Below is a small trained network, with its code and all its weights. Each question gives an input and a target symbol and asks what happens when units are switched off, that is, made to give their printed mean instead of their output.

import numpy as np


def w(rows, s, z=0):
    codes = np.array(rows[::2]) - 128.0
    scale = np.full(codes.shape[1], s)
    scale[-1] = z or s
    return codes * scale


def f(y):
    return np.maximum(y, 0)


def softmax(a):
    e = np.exp(a - a.max(-1, keepdims=True))
    return e / e.sum(-1, keepdims=True)


def log_softmax(a):
    a = a - a.max(-1, keepdims=True)
    return a - np.log(np.exp(a).sum(-1, keepdims=True))


def net(x, mask):
    ids = ['βλμξπσφ'.index(c) for c in x.split()]
    T = len(ids)
    res = E[ids] + P[:T]
    r = res
    for j in range(2):
        rows = slice(2 * j, 2 * j + 2)
        q, k, v = (r @ M[0][rows].T for M in (Q, K, V))
        z = softmax(np.where(np.tri(T) > 0, q @ k.T / 2**0.5, -1e9)) @ v
        o = O[0][rows]
        res = res + np.where(mask[j], z, o[:, -1]) @ o[:, :-1]
    y = f(res @ A[0][:, :-1].T + A[0][:, -1])
    res = res + np.where(mask[2:18], y, B[0][:, -1]) @ B[0][:, :-1]
    return log_softmax(res[-1] @ U[:, :-1].T + U[:, -1])


Q, K, V, O, A, B = {}, {}, {}, {}, {}, {}
E = w([
[156,131,115,164,106],'β',
[124,119,163,86,105],'λ',
[119,40,93,146,193],'μ',
[143,117,191,68,139],'ξ',
[75,125,167,166,149],'π',
[185,164,198,150,205],'σ',
[254,167,141,94,85],'φ',
],0.016)
P = w([
[2,107,103,50,195],'0',
[115,97,206,130,62],'1',
[112,84,207,144,70],'2',
[109,84,208,138,67],'3',
[89,95,97,186,144],'4',
[103,88,100,175,149],'5',
[120,75,100,156,151],'6',
[134,72,112,136,137],'7',
[124,63,133,143,125],'8',
[119,59,129,139,122],'9',
[123,65,133,140,118],'10',
],0.0068)
Q[0] = w([
[143,2,152,164,167],'H1',
[119,208,139,126,107],'H1',
[125,142,103,105,126],'H2',
[104,182,79,105,162],'H2',
],0.024)
K[0] = w([
[5,134,126,4,233],'H1',
[173,153,122,169,104],'H1',
[134,133,136,163,129],'H2',
[145,69,181,169,97],'H2',
],0.022)
V[0] = w([
[62,121,124,145,54],'H1',
[189,134,202,242,134],'H1',
[134,169,141,253,137],'H2',
[217,108,80,125,231],'H2',
],0.015)
O[0] = w([
[117,133,142,153,12,105],'H1',
[150,240,23,39,232,1],'H1',
[89,123,254,107,31,102],'H2',
[67,200,87,233,122,123],'H2',
],0.0071,0.0051)
A[0] = w([
[138,45,120,158,172,47],'N1',
[18,81,29,94,87,116],'N2',
[93,91,194,83,177,120],'N3',
[183,132,119,197,62,57],'N4',
[241,113,117,110,126,179],'N5',
[104,76,179,132,91,2],'N6',
[78,250,162,117,85,96],'N7',
[227,145,86,69,103,55],'N8',
[146,144,94,200,149,116],'N9',
[172,156,55,157,91,89],'N10',
[113,171,91,157,152,171],'N11',
[108,205,91,75,126,155],'N12',
[137,90,64,121,152,147],'N13',
[151,56,34,63,85,148],'N14',
[170,206,199,178,134,103],'N15',
[86,85,117,119,78,206],'N16',
],0.011,0.0075)
B[0] = w([
[162,196,108,127,206,194],'N1',
[173,48,205,126,132,150],'N2',
[160,215,164,110,150,223],'N3',
[102,63,174,81,180,166],'N4',
[128,120,50,53,137,178],'N5',
[129,47,227,50,193,221],'N6',
[104,180,146,133,158,141],'N7',
[127,199,198,252,148,142],'N8',
[94,86,124,164,155,170],'N9',
[104,146,92,133,154,135],'N10',
[113,54,160,145,188,173],'N11',
[127,80,176,97,56,160],'N12',
[100,163,116,94,77,159],'N13',
[183,96,131,112,96,154],'N14',
[71,148,82,87,62,181],'N15',
[174,183,83,232,55,254],'N16',
],0.02,0.0091)
U = w([
[81,132,254,163,109,123],'β',
[148,160,101,143,61,205],'λ',
[169,98,210,85,12,180],'μ',
[70,96,188,38,124,126],'ξ',
[190,96,223,59,101,122],'π',
[225,93,143,123,152,3],'σ',
[132,6,128,132,68,159],'φ',
],0.0054,0.0052)

Each question gives the input, a string of symbols that net reads in full, and the target symbol t.
The units are the heads (2 rows each of Q, K, V and O) and the neurons (one row each of A and B). Each row of codes is followed by its name. A weight is (code - 128) times the scale printed after its matrix; where a second scale follows, it is the last column's (O, A, B and U).
mask holds one flag per unit, heads first, then neurons. A switched-off unit (its flag False) gives its mean, the last column of its rows in O or B, instead of its output. The means were averaged over made-up inputs and are rounded, as every weight is.
A unit's drop is (log p(t) with every unit on - log p(t) with that unit switched off) / (log p(t) with every unit on - log p(t) with every unit switched off).
The circuit of an input: a set's keep is (log p(t) with only the set's units on - log p(t) with every unit switched off) / (log p(t) with every unit on - log p(t) with every unit switched off). Starting from the 12 units with the biggest drops (on a tie, the unit counted first), units are removed one at a time, each time the one whose removal leaves the highest keep (on an exact tie, the one counted first), for as long as the keep stays at least 0.8.
units of the circuit, in order: the units of the circuit, biggest drop first
unit that matters most: the unit with the biggest drop
k most important neurons: the k neurons with the biggest drops, biggest first
which heads matter: for each layer, one digit per head in row order, 1 if its drop is at least 0.15 and else 0, layers parted by /
drop when u is switched off: that unit's drop, to one decimal
input ξ π λ, target λ: unit that matters most -> H2
input μ π β λ ξ σ φ, target λ: 2 most important neurons -> (N8, N6)
input σ σ β, target ξ: units of the circuit, in order -> (N16, H1)
input ξ σ σ, target σ: which heads matter -> 11
input σ σ ξ π π β, target ξ: units of the circuit, in order -> (H1, N16)
input β σ β ξ π σ β λ, target λ: units of the circuit, in order -> (N6, H1)
input λ σ μ μ π μ β, target φ: 2 most important neurons -> (N3, N16)
input λ σ β σ π μ π φ, target λ: 4 most important neurons -> (N8, N5, N6, N10)
input β π β, target λ: 2 most important neurons -> (N6, N11)
input φ λ π μ, target σ: 2 most important neurons -> (N1, N15)
input β σ β π π σ μ, target λ: 3 most important neurons -> (N6, N13, N4)
input ξ π μ π ξ μ π σ σ ξ, target σ: 3 most important neurons -> (N1, N15, N12)
input σ π π φ, target β: 2 most important neurons -> (N8, N7)
input φ π μ μ π φ β π, target φ: unit that matters most -> N3
input μ β π π π λ β π π μ, target σ: 2 most important neurons -> (N1, N16)
input φ σ π π β λ σ π, target φ: 2 most important neurons -> (N3, N1)
input σ σ σ σ π σ β λ σ π, target ξ: 2 most important neurons -> (N16, N8)
input φ π μ μ π π φ ξ σ σ, target φ: which heads matter -> 01
input β β σ π β π π σ β π π, target λ: 2 most important neurons -> (N6, N4)
input β ξ π μ, target λ: unit that matters most -> N6
input σ μ π φ σ, target ξ: 3 most important neurons -> (N16, N15, N11)
input φ μ ξ π σ λ π π σ, target φ: drop when H1 is switched off -> 0.3
input φ μ σ φ π β, target φ: drop when N3 is switched off -> 0.4
input β π σ π π λ β, target λ: drop when N11 is switched off -> 0.2
input σ π μ π ξ π ξ π, target ξ: drop when H1 is switched off -> 2.2
